Below are the code and all the weights of a small trained network. Each question names an input and a class and asks about switching units off, where a switched-off unit gives its printed mean instead of its output.

import numpy as np


def w(rows, s, z=0):
    codes = np.array(rows[::2]) - 128.0
    scale = np.full(codes.shape[1], s)
    scale[-1] = z or s
    return codes * scale


def f(y):
    return np.maximum(y, 0)


def log_softmax(a):
    a = a - a.max(-1, keepdims=True)
    return a - np.log(np.exp(a).sum(-1, keepdims=True))


def net(x, mask):
    res = np.array(x, float).reshape(1, 3) / 4 @ E
    y = f(res @ A[0][:, :-1].T + A[0][:, -1])
    res = res + np.where(mask, y, B[0][:, -1]) @ B[0][:, :-1]
    return log_softmax(res[-1] @ U[:, :-1].T + U[:, -1])


A, B = {}, {}
E = w([
[191,37,213,55,158,56,194],'x0',
[114,185,255,159,182,48,57],'x1',
[218,171,165,252,85,145,217],'x2',
],0.0079)
A[0] = w([
[102,241,33,203,142,134,64,5],'N0',
[223,176,158,246,88,141,204,11],'N1',
[108,171,254,169,166,80,63,54],'N2',
[95,185,99,147,132,181,132,47],'N3',
[195,55,172,61,172,71,213,33],'N4',
[156,149,122,178,108,99,167,134],'N5',
[147,44,21,105,106,179,216,182],'N6',
[80,104,88,24,123,104,30,15],'N7',
],0.0094,0.0026)
B[0] = w([
[181,28,168,122,29,137,166,228],'N0',
[43,91,86,30,236,141,136,251],'N1',
[215,225,16,118,83,124,139,232],'N2',
[130,88,150,104,73,142,145,174],'N3',
[113,51,149,163,12,191,124,214],'N4',
[90,92,139,108,170,91,98,180],'N5',
[199,250,106,146,120,78,98,229],'N6',
[82,94,99,78,233,144,190,213],'N7',
],0.011)
U = w([
[140,28,141,159,28,186,132,82],'0',
[60,105,81,102,254,132,133,80],'1',
[187,239,73,160,125,92,102,111],'2',
[119,148,140,184,142,114,93,254],'3',
],0.0087,0.0084)

Each question gives the input, the list of numbers given to net, and the class t.
The units are the neurons (one row each of A and B). Each row of codes is followed by its name. A weight is (code - 128) times the scale printed after its matrix; where a second scale follows, it is the last column's (A, B and U).
mask holds one flag per neuron, in row order. A switched-off neuron (its flag False) gives its mean, the last column of its row in B, instead of its output. The means were averaged over made-up inputs and are rounded, as every weight is.
A unit's drop is (log p(t) with every unit on - log p(t) with that unit switched off) / (log p(t) with every unit on - log p(t) with every unit switched off).
The circuit of an input: a set's keep is (log p(t) with only the set's units on - log p(t) with every unit switched off) / (log p(t) with every unit on - log p(t) with every unit switched off). Starting from all 8 units, units are removed one at a time, each time the one whose removal leaves the highest keep (on an exact tie, the one counted first), for as long as the keep stays at least 0.8.
circuit, biggest first: the units of the circuit, biggest drop first
most important unit: the unit with the biggest drop
top k neurons: the k neurons with the biggest drops, biggest first
drop of u: that unit's drop, to one decimal
input [5,-6,-5], class 2: most important unit -> N6
input [-6,3,7], class 1: top 2 neurons -> (N1; N4)
input [4,-3,5], class 1: top 2 neurons -> (N1; N0)
input [2,-1,-2], class 3: circuit, biggest first -> (N1; N0; N2)
input [-7,6,-7], class 0: top 2 neurons -> (N0; N1)
input [-5,-4,-4], class 0: top 4 neurons -> (N1; N0; N2; N3)
input [4,8,-7], class 2: top 3 neurons -> (N2; N1; N5)
input [-6,2,6], class 0: top 2 neurons -> (N0; N7)
input [1,-4,3], class 2: top 2 neurons -> (N6; N7)
input [8,-7,-8], class 0: top 4 neurons -> (N4; N1; N2; N5)
input [6,7,-2], class 2: top 3 neurons -> (N2; N0; N3)
input [-4,1,3], class 0: top 3 neurons -> (N0; N7; N6)
input [-4,1,-3], class 0: top 3 neurons -> (N1; N0; N6)
input [6,6,-5], class 0: top 2 neurons -> (N4; N6)
input [7,-2,-6], class 0: circuit, biggest first -> (N4)
input [4,-5,0], class 2: top 2 neurons -> (N6; N0)
input [-6,5,4], class 0: top 2 neurons -> (N0; N6)
input [1,-2,5], class 1: drop of N1 -> 0.4
input [-2,7,-5], class 2: drop of N2 -> 1.8
input [2,8,-2], class 2: drop of N2 -> 0.6
input [-2,2,6], class 1: drop of N1 -> 0.5
input [0,-6,-5], class 2: circuit, biggest first -> (N6)
